[[ 21.8  16.1  69.0]
 [ 55.3 -16.4  54.1]
 [-26.3 -22.2 -23.7]
 [-35.5 -27.6   1.3]]
|
[ 21.8 -16.4 -23.7]

[[ 19.4 -74.5]
 [  0.8 -47.3]]
|
[ 19.4 -47.3]

[[ 86.5  44.4]
 [-47.9 -24.4]
 [-79.4 -40.9]
 [ 48.8  25.0]]
|
[ 86.5 -24.4]

[[-21.8  14.9  56.5]
 [-46.8 -13.7 -39.2]
 [ -8.5 -37.6 -73.8]]
|
[-21.8 -13.7 -73.8]

[[-27.0 -16.3  22.4]
 [-31.8  76.2  19.8]
 [-50.9 -24.6  37.6]]
|
[-27.0  76.2  37.6]

[[-21.9  25.4  -1.3  29.9]
 [-55.4  39.0  -6.2  15.9]
 [-50.4  36.2  -6.2  18.2]
 [ 60.8   2.3  34.2  78.0]]
|
[-21.9  39.0  -6.2  78.0]
---
[[ -2.7  -2.7  -2.7 -19.5  -0.1 -26.9 -22.2  -5.2  33.8  -8.0 -23.0  15.5
   -5.6 -16.3]
 [-54.0 -43.7 -40.5  27.9 -36.8  25.6  34.8 -60.7 -78.9  30.4  16.2   9.0
  -36.6 -46.5]
 [-10.1 -29.4 -25.6 -25.4 -29.4 -22.0 -24.8 -15.4  52.5 -41.3 -23.1  13.0
  -31.6   8.0]
 [-28.2  -4.8  -9.0  29.3  -6.3  20.6  24.2 -31.8 -73.2  47.5  16.9   3.7
   -5.7 -35.7]
 [ 17.4 -10.7  -2.6  23.2  -8.7  36.5  27.5  16.2   3.8 -23.8  32.4 -24.6
   -4.6  58.0]
 [ 11.8  18.5  14.0 -20.2  15.1 -27.4 -29.4  11.2  39.8  -3.6 -21.8  15.0
    9.5  -1.8]]
|
[[-16.3  -2.7  -2.7  -2.7 -19.5  -0.1 -26.9 -22.2  -5.2  33.8  -8.0 -23.0
   15.5  -5.6]
 [-46.5 -54.0 -43.7 -40.5  27.9 -36.8  25.6  34.8 -60.7 -78.9  30.4  16.2
    9.0 -36.6]
 [  8.0 -10.1 -29.4 -25.6 -25.4 -29.4 -22.0 -24.8 -15.4  52.5 -41.3 -23.1
   13.0 -31.6]
 [-35.7 -28.2  -4.8  -9.0  29.3  -6.3  20.6  24.2 -31.8 -73.2  47.5  16.9
    3.7  -5.7]
 [ 58.0  17.4 -10.7  -2.6  23.2  -8.7  36.5  27.5  16.2   3.8 -23.8  32.4
  -24.6  -4.6]
 [ -1.8  11.8  18.5  14.0 -20.2  15.1 -27.4 -29.4  11.2  39.8  -3.6 -21.8
   15.0   9.5]]

[[-36.0  26.2  68.3 -40.1]
 [-35.5 -39.8  40.7 -46.4]
 [ 14.0 -53.0 -58.9  12.4]
 [  6.3 -85.6 -16.2 -10.6]
 [ -4.4  75.1   0.4  37.6]
 [  1.9  79.9  27.0  12.4]
 [-22.4  49.6  65.0 -38.3]
 [ 29.9 -24.2 -69.2  32.4]
 [ 22.0 -82.4 -39.5  -7.3]
 [ -4.1 -73.0 -36.9 -11.5]
 [ 44.9  74.0 -19.2  38.9]]
|
[[-40.1 -36.0  26.2  68.3]
 [-46.4 -35.5 -39.8  40.7]
 [ 12.4  14.0 -53.0 -58.9]
 [-10.6   6.3 -85.6 -16.2]
 [ 37.6  -4.4  75.1   0.4]
 [ 12.4   1.9  79.9  27.0]
 [-38.3 -22.4  49.6  65.0]
 [ 32.4  29.9 -24.2 -69.2]
 [ -7.3  22.0 -82.4 -39.5]
 [-11.5  -4.1 -73.0 -36.9]
 [ 38.9  44.9  74.0 -19.2]]

[[ 14.3 -42.7  -1.9 -15.6 -27.9 -33.8  27.9]
 [-55.0 -81.8 -61.8 -65.2   1.6   2.3  12.8]
 [ 21.7 -28.4  10.5  46.9 -25.1  33.5 -15.0]
 [ 19.7 -22.0  -1.8  33.6 -33.5  10.5 -23.1]]
|
[[ 27.9  14.3 -42.7  -1.9 -15.6 -27.9 -33.8]
 [ 12.8 -55.0 -81.8 -61.8 -65.2   1.6   2.3]
 [-15.0  21.7 -28.4  10.5  46.9 -25.1  33.5]
 [-23.1  19.7 -22.0  -1.8  33.6 -33.5  10.5]]

[[ -6.7 -26.3 -33.1 -34.3 -62.5  41.9 -20.7  71.4  55.5 -38.1]
 [-40.3   7.9  37.7  12.6   8.4  56.1  12.7  67.7  45.5   9.5]
 [-49.3 -60.9  60.2 -57.7  66.5  31.4 -53.8  13.6   2.3 -73.5]
 [-69.2 -30.7  27.1 -20.2  64.0 -44.6 -29.6 -66.1 -76.5 -36.7]
 [-68.1  51.6 -14.3  66.7  -2.0  27.2  56.2  18.7  30.4  67.7]
 [-30.6  46.4 -15.4  52.2 -52.3  17.2  46.8  11.1  22.5  59.7]
 [ 29.4 -15.8   8.6 -21.4 -32.5  47.8 -17.1  34.4  29.0 -23.6]
 [-23.7   7.7 -40.0  12.7 -49.6  31.2   9.5  49.5  52.6  14.0]
 [ 47.1 -38.6 -35.9 -56.7 -47.2  17.8 -34.5  37.0  24.3 -56.3]]
|
[[-38.1  -6.7 -26.3 -33.1 -34.3 -62.5  41.9 -20.7  71.4  55.5]
 [  9.5 -40.3   7.9  37.7  12.6   8.4  56.1  12.7  67.7  45.5]
 [-73.5 -49.3 -60.9  60.2 -57.7  66.5  31.4 -53.8  13.6   2.3]
 [-36.7 -69.2 -30.7  27.1 -20.2  64.0 -44.6 -29.6 -66.1 -76.5]
 [ 67.7 -68.1  51.6 -14.3  66.7  -2.0  27.2  56.2  18.7  30.4]
 [ 59.7 -30.6  46.4 -15.4  52.2 -52.3  17.2  46.8  11.1  22.5]
 [-23.6  29.4 -15.8   8.6 -21.4 -32.5  47.8 -17.1  34.4  29.0]
 [ 14.0 -23.7   7.7 -40.0  12.7 -49.6  31.2   9.5  49.5  52.6]
 [-56.3  47.1 -38.6 -35.9 -56.7 -47.2  17.8 -34.5  37.0  24.3]]

[[ -9.6  10.0]
 [-19.6  19.6]
 [-65.0  64.6]
 [-65.7  65.2]]
|
[[ 10.0  -9.6]
 [ 19.6 -19.6]
 [ 64.6 -65.0]
 [ 65.2 -65.7]]

[[-23.8 -17.2  57.1 -16.5  31.9 -11.5  -5.8   8.8]
 [-40.2  24.0 -38.8 -39.5  10.4   4.4  42.1 -16.2]
 [  4.9   5.0 -18.3 -35.4 -12.7   5.9  42.2  -0.5]
 [ -3.5  17.7   1.3  30.8   7.5  -1.3  -3.1  -2.5]
 [-24.8  -4.7 -67.6   0.2 -63.3   6.8 -43.6  -6.2]
 [ -8.0  -2.3 -11.1 -37.1 -29.9 -11.2   8.4  -4.4]
 [-44.8  19.6 -13.8  18.9 -14.8  -2.3  21.8  -7.3]
 [ 19.7  13.1  36.6  72.8  37.3   0.9  33.7  12.8]
 [-18.0 -19.6  46.3  25.2  -3.2  14.1 -69.5   8.2]
 [ -3.8 -25.5  22.0 -61.9   0.2  26.2  -0.9 -16.7]]
|
[[  8.8 -23.8 -17.2  57.1 -16.5  31.9 -11.5  -5.8]
 [-16.2 -40.2  24.0 -38.8 -39.5  10.4   4.4  42.1]
 [ -0.5   4.9   5.0 -18.3 -35.4 -12.7   5.9  42.2]
 [ -2.5  -3.5  17.7   1.3  30.8   7.5  -1.3  -3.1]
 [ -6.2 -24.8  -4.7 -67.6   0.2 -63.3   6.8 -43.6]
 [ -4.4  -8.0  -2.3 -11.1 -37.1 -29.9 -11.2   8.4]
 [ -7.3 -44.8  19.6 -13.8  18.9 -14.8  -2.3  21.8]
 [ 12.8  19.7  13.1  36.6  72.8  37.3   0.9  33.7]
 [  8.2 -18.0 -19.6  46.3  25.2  -3.2  14.1 -69.5]
 [-16.7  -3.8 -25.5  22.0 -61.9   0.2  26.2  -0.9]]
